Here is a tiny trained network, its code and every weight. The questions are about switching its units off for an input and a target symbol, where a switched-off unit gives its printed mean instead of its output.

import numpy as np


def w(rows, s, z=0):
    codes = np.array(rows[::2]) - 128.0
    scale = np.full(codes.shape[1], s)
    scale[-1] = z or s
    return codes * scale


def f(y):
    return y / 2 * (1 + np.tanh(0.7978845608 * (y + 0.044715 * y**3)))


def softmax(a):
    e = np.exp(a - a.max(-1, keepdims=True))
    return e / e.sum(-1, keepdims=True)


def log_softmax(a):
    a = a - a.max(-1, keepdims=True)
    return a - np.log(np.exp(a).sum(-1, keepdims=True))


def net(x, mask):
    ids = ['αβγδεζηλξπστφω'.index(c) for c in x.split()]
    T = len(ids)
    res = E[ids] + P[:T]
    r = res
    for j in range(2):
        rows = slice(2 * j, 2 * j + 2)
        q, k, v = (r @ M[0][rows].T for M in (Q, K, V))
        z = softmax(np.where(np.tri(T) > 0, q @ k.T / 2**0.5, -1e9)) @ v
        o = O[0][rows]
        res = res + np.where(mask[j], z, o[:, -1]) @ o[:, :-1]
    y = f(res @ A[0][:, :-1].T + A[0][:, -1])
    res = res + np.where(mask[2:18], y, B[0][:, -1]) @ B[0][:, :-1]
    return log_softmax(res[-1] @ U[:, :-1].T + U[:, -1])


Q, K, V, O, A, B = {}, {}, {}, {}, {}, {}
E = w([
[50,217,89,184,173,158],'α',
[201,84,171,138,168,76],'β',
[192,65,139,108,149,121],'γ',
[185,64,139,125,151,76],'δ',
[42,146,159,125,233,196],'ε',
[121,130,124,80,39,107],'ζ',
[114,177,151,115,59,78],'η',
[56,173,135,79,60,134],'λ',
[96,70,60,67,130,203],'ξ',
[207,89,38,207,121,115],'π',
[129,179,230,164,184,27],'σ',
[45,101,103,159,151,39],'τ',
[106,115,250,61,70,58],'φ',
[160,189,198,86,68,151],'ω',
],0.014)
P = w([
[121,202,102,93,77,109],'0',
[124,183,125,126,47,146],'1',
[83,96,167,219,122,181],'2',
[149,214,56,14,185,77],'3',
[155,162,123,131,83,170],'4',
[78,88,117,219,149,205],'5',
[129,206,2,13,227,76],'6',
],0.0073)
Q[0] = w([
[70,131,98,132,196,109],'head 1',
[97,76,171,248,76,158],'head 1',
[67,102,177,135,151,179],'head 2',
[111,58,206,235,40,145],'head 2',
],0.011)
K[0] = w([
[93,156,85,100,194,119],'head 1',
[172,168,205,91,106,102],'head 1',
[92,176,188,62,139,118],'head 2',
[132,108,221,98,9,29],'head 2',
],0.012)
V[0] = w([
[217,156,136,81,102,211],'head 1',
[154,255,174,191,195,113],'head 1',
[205,111,217,61,126,55],'head 2',
[183,122,40,211,56,63],'head 2',
],0.0081)
O[0] = w([
[212,176,173,94,99,252,6],'head 1',
[151,219,187,115,177,81,253],'head 1',
[129,105,200,193,62,125,96],'head 2',
[146,171,18,217,92,135,105],'head 2',
],0.011,0.0025)
A[0] = w([
[242,117,128,149,93,97,138],'neuron 1',
[74,152,119,52,46,72,104],'neuron 2',
[197,97,118,79,75,120,131],'neuron 3',
[124,74,163,143,215,126,133],'neuron 4',
[135,130,91,77,85,225,205],'neuron 5',
[145,194,160,90,147,175,208],'neuron 6',
[67,107,234,141,106,117,105],'neuron 7',
[164,156,205,183,154,51,139],'neuron 8',
[50,150,146,132,218,173,135],'neuron 9',
[216,194,141,189,140,118,95],'neuron 10',
[79,69,99,190,131,75,196],'neuron 11',
[184,50,111,221,254,159,70],'neuron 12',
[94,82,70,103,147,60,68],'neuron 13',
[59,138,113,167,151,114,131],'neuron 14',
[169,109,88,150,228,116,94],'neuron 15',
[122,87,109,110,125,235,2],'neuron 16',
],0.0099,0.0081)
B[0] = w([
[232,191,76,115,142,165,175],'neuron 1',
[84,96,165,211,95,165,214],'neuron 2',
[214,36,168,145,67,40,151],'neuron 3',
[80,179,203,152,58,149,185],'neuron 4',
[76,35,91,195,197,62,186],'neuron 5',
[149,116,211,224,202,121,223],'neuron 6',
[154,74,53,121,132,220,219],'neuron 7',
[122,139,81,64,130,181,236],'neuron 8',
[215,89,125,99,27,40,233],'neuron 9',
[92,97,121,110,146,255,174],'neuron 10',
[118,144,135,31,69,113,254],'neuron 11',
[12,143,94,132,101,69,147],'neuron 12',
[197,144,164,146,139,180,216],'neuron 13',
[148,115,109,92,182,200,210],'neuron 14',
[56,82,102,221,74,159,190],'neuron 15',
[191,246,157,89,111,179,132],'neuron 16',
],0.0063,0.0091)
U = w([
[144,170,120,150,221,86,198],'α',
[229,139,122,80,116,171,95],'β',
[214,76,128,136,122,118,92],'γ',
[226,121,115,86,66,100,86],'δ',
[141,101,218,101,135,108,119],'ε',
[151,77,142,192,65,69,50],'ζ',
[117,227,188,202,13,148,164],'η',
[1,103,168,213,146,160,94],'λ',
[106,10,108,115,207,141,140],'ξ',
[120,122,83,168,136,166,134],'π',
[88,161,138,76,167,229,134],'σ',
[54,127,96,23,68,90,253],'τ',
[121,67,152,103,64,202,29],'φ',
[139,96,175,199,172,216,96],'ω',
],0.0065,0.0041)

Each question gives the input, a string of symbols that net reads in full, and the target symbol t.
The units are the heads (2 rows each of Q, K, V and O) and the neurons (one row each of A and B). Each row of codes is followed by its name. A weight is (code - 128) times the scale printed after its matrix; where a second scale follows, it is the last column's (O, A, B and U).
mask holds one flag per unit, heads first, then neurons. A switched-off unit (its flag False) gives its mean, the last column of its rows in O or B, instead of its output. The means were averaged over made-up inputs and are rounded, as every weight is.
A unit's drop is (log p(t) with every unit on - log p(t) with that unit switched off) / (log p(t) with every unit on - log p(t) with every unit switched off).
The circuit of an input: a set's keep is (log p(t) with only the set's units on - log p(t) with every unit switched off) / (log p(t) with every unit on - log p(t) with every unit switched off). Starting from the 12 units with the biggest drops (on a tie, the unit counted first), units are removed one at a time, each time the one whose removal leaves the highest keep (on an exact tie, the one counted first), for as long as the keep stays at least 0.8.
circuit, biggest first: the units of the circuit, biggest drop first
most important unit: the unit with the biggest drop
k most important neurons: the k neurons with the biggest drops, biggest first
heads that matter: for each layer, one digit per head in row order, 1 if its drop is at least 0.15 and else 0, layers parted by /
input σ φ γ, target φ: circuit, biggest first : head 2; neuron 7; neuron 6
input σ λ τ π ε τ δ, target τ: most important unit : neuron 11
input η ξ β δ, target ξ: heads that matter : 11
input τ ε η ω, target ε: heads that matter : 01
input β β ε σ, target ε: 3 most important neurons : neuron 9; neuron 6; neuron 4
input η λ α α η η η, target α: circuit, biggest first : head 2; head 1; neuron 6
input τ ζ λ ε ζ ω β, target ε: circuit, biggest first : head 2; neuron 4
input σ η α γ, target α: circuit, biggest first : head 1; head 2
input ε α β ω, target α: circuit, biggest first : neuron 6; head 2; head 1
input ω σ ζ π β, target β: 2 most important neurons : neuron 1; neuron 2
input ω α η, target ω: heads that matter : 10
input α φ ε, target φ: circuit, biggest first : head 2; neuron 7; neuron 9
input γ τ β γ λ, target λ: 2 most important neurons : neuron 9; neuron 5
input η τ ε, target τ: most important unit : neuron 9
input ζ ξ γ ε η λ η, target ε: circuit, biggest first : head 2; neuron 6
input φ ξ λ, target φ: circuit, biggest first : head 2; neuron 7
input ζ ε τ β, target τ: circuit, biggest first : head 1; neuron 11
input τ σ τ, target τ: circuit, biggest first : neuron 11; neuron 6
input λ η φ τ λ η β, target τ: 2 most important neurons : neuron 11; neuron 6
input η ξ σ η, target ξ: circuit, biggest first : head 1; neuron 5; head 2
input λ ε η ε η ω, target ω: circuit, biggest first : head 1; neuron 6; neuron 11
input ε π α τ β α, target τ: heads that matter : 10
input β ω φ β ω β ε, target ε: heads that matter : 01
input η η π η, target π: most important neuron : neuron 9
